Below is a small trained network, with its code and all its weights. Each question gives an input and a class and asks what happens when units are switched off, that is, made to give their printed mean instead of their output.

import numpy as np


def w(rows, s, z=0):
    codes = np.array(rows[::2]) - 128.0
    scale = np.full(codes.shape[1], s)
    scale[-1] = z or s
    return codes * scale


def f(y):
    return y / 2 * (1 + np.tanh(0.7978845608 * (y + 0.044715 * y**3)))


def log_softmax(a):
    a = a - a.max(-1, keepdims=True)
    return a - np.log(np.exp(a).sum(-1, keepdims=True))


def net(x, mask):
    res = np.array(x, float).reshape(1, 4) / 4 @ E
    y = f(res @ A[0][:, :-1].T + A[0][:, -1])
    res = res + np.where(mask, y, B[0][:, -1]) @ B[0][:, :-1]
    return log_softmax(res[-1] @ U[:, :-1].T + U[:, -1])


A, B = {}, {}
E = w([
[134,167,202,209,123,36,93,164,109],'x0',
[243,115,178,94,95,134,106,97,250],'x1',
[123,121,131,100,89,134,133,163,141],'x2',
[108,65,69,77,97,48,38,82,127],'x3',
],0.015)
A[0] = w([
[139,160,157,179,87,53,100,139,135,28],'n0',
[148,153,135,182,119,162,107,104,81,158],'n1',
[210,141,157,125,121,111,142,120,170,136],'n2',
[106,112,78,113,84,59,37,96,96,170],'n3',
[147,154,187,151,113,17,89,149,136,203],'n4',
[79,141,85,104,90,48,50,92,127,7],'n5',
[107,185,130,163,147,88,157,169,140,157],'n6',
[12,86,96,152,122,139,153,129,91,174],'n7',
[201,70,75,88,122,150,102,82,159,138],'n8',
[138,132,92,107,133,96,159,83,170,195],'n9',
[189,180,203,122,103,164,71,85,175,175],'n10',
[93,159,187,192,136,130,133,209,92,152],'n11',
[148,65,140,102,79,140,82,61,141,96],'n12',
[133,182,167,160,124,123,193,213,50,161],'n13',
[161,140,182,122,137,107,142,110,209,20],'n14',
[122,111,60,93,141,186,203,91,125,162],'n15',
[169,164,133,180,128,220,195,152,145,139],'n16',
],0.011,0.013)
B[0] = w([
[197,68,68,199,100,52,206,108,166,173],'n0',
[100,161,144,109,110,105,111,128,134,166],'n1',
[147,100,82,160,147,107,147,150,137,209],'n2',
[154,79,64,144,128,20,189,91,175,245],'n3',
[117,190,171,113,174,184,175,193,74,253],'n4',
[157,188,175,100,176,165,162,252,135,182],'n5',
[106,137,184,111,106,108,96,92,134,188],'n6',
[191,120,108,149,175,140,167,195,129,238],'n7',
[97,139,173,99,95,138,67,79,123,224],'n8',
[74,144,186,137,125,135,64,146,89,190],'n9',
[168,68,49,142,94,88,173,104,146,243],'n10',
[85,119,162,113,107,138,85,85,107,224],'n11',
[108,136,126,114,83,105,89,69,101,191],'n12',
[101,149,145,78,94,128,77,95,104,232],'n13',
[116,185,139,85,233,181,152,203,88,174],'n14',
[143,114,83,169,154,87,209,176,128,218],'n15',
[172,119,115,178,132,128,198,185,157,211],'n16',
],0.011,0.019)
U = w([
[144,179,149,106,167,158,149,177,114,231],'0',
[158,26,88,149,114,88,153,88,158,1],'1',
[96,128,167,71,77,138,7,12,109,183],'2',
],0.019,0.0061)

Each question gives the input, the list of numbers given to net, and the class t.
The units are the neurons (one row each of A and B). Each row of codes is followed by its name. A weight is (code - 128) times the scale printed after its matrix; where a second scale follows, it is the last column's (A, B and U).
mask holds one flag per neuron, in row order. A switched-off neuron (its flag False) gives its mean, the last column of its row in B, instead of its output. The means were averaged over made-up inputs and are rounded, as every weight is.
A unit's drop is (log p(t) with every unit on - log p(t) with that unit switched off) / (log p(t) with every unit on - log p(t) with every unit switched off).
The circuit of an input: a set's keep is (log p(t) with only the set's units on - log p(t) with every unit switched off) / (log p(t) with every unit on - log p(t) with every unit switched off). Starting from the 12 units with the biggest drops (on a tie, the unit counted first), units are removed one at a time, each time the one whose removal leaves the highest keep (on an exact tie, the one counted first), for as long as the keep stays at least 0.8.
units of the circuit, in order: the units of the circuit, biggest drop first
k most important neurons: the k neurons with the biggest drops, biggest first
drop of u: that unit's drop, to one decimal
input [4,-3,8,6], class 0: most important neuron	(n5)
input [4,-2,7,8], class 0: 3 most important neurons	(n5, n4, n10)
input [8,-3,6,-3], class 2: 2 most important neurons	(n11, n13)
input [4,-5,1,5], class 0: 3 most important neurons	(n5, n4, n10)
input [7,7,-6,-1], class 0: 3 most important neurons	(n4, n14, n3)
input [0,1,6,-8], class 1: 3 most important neurons	(n4, n16, n5)
input [0,4,-7,-3], class 1: 4 most important neurons	(n10, n4, n5, n2)
input [-6,5,8,-8], class 1: 2 most important neurons	(n4, n10)
input [6,3,-8,0], class 0: 2 most important neurons	(n4, n3)
input [4,-4,-5,5], class 0: 2 most important neurons	(n5, n4)
input [-5,1,-2,3], class 2: 3 most important neurons	(n8, n10, n16)
input [-2,7,-5,-6], class 1: 2 most important neurons	(n10, n4)
input [2,-6,-8,4], class 0: 2 most important neurons	(n5, n10)
input [-3,4,7,-6], class 1: units of the circuit, in order	(n4)
input [-7,5,5,2], class 2: drop of n8	0.6
input [4,-8,6,7], class 0: drop of n5	4.3
input [8,-4,8,6], class 0: drop of n8	0.0
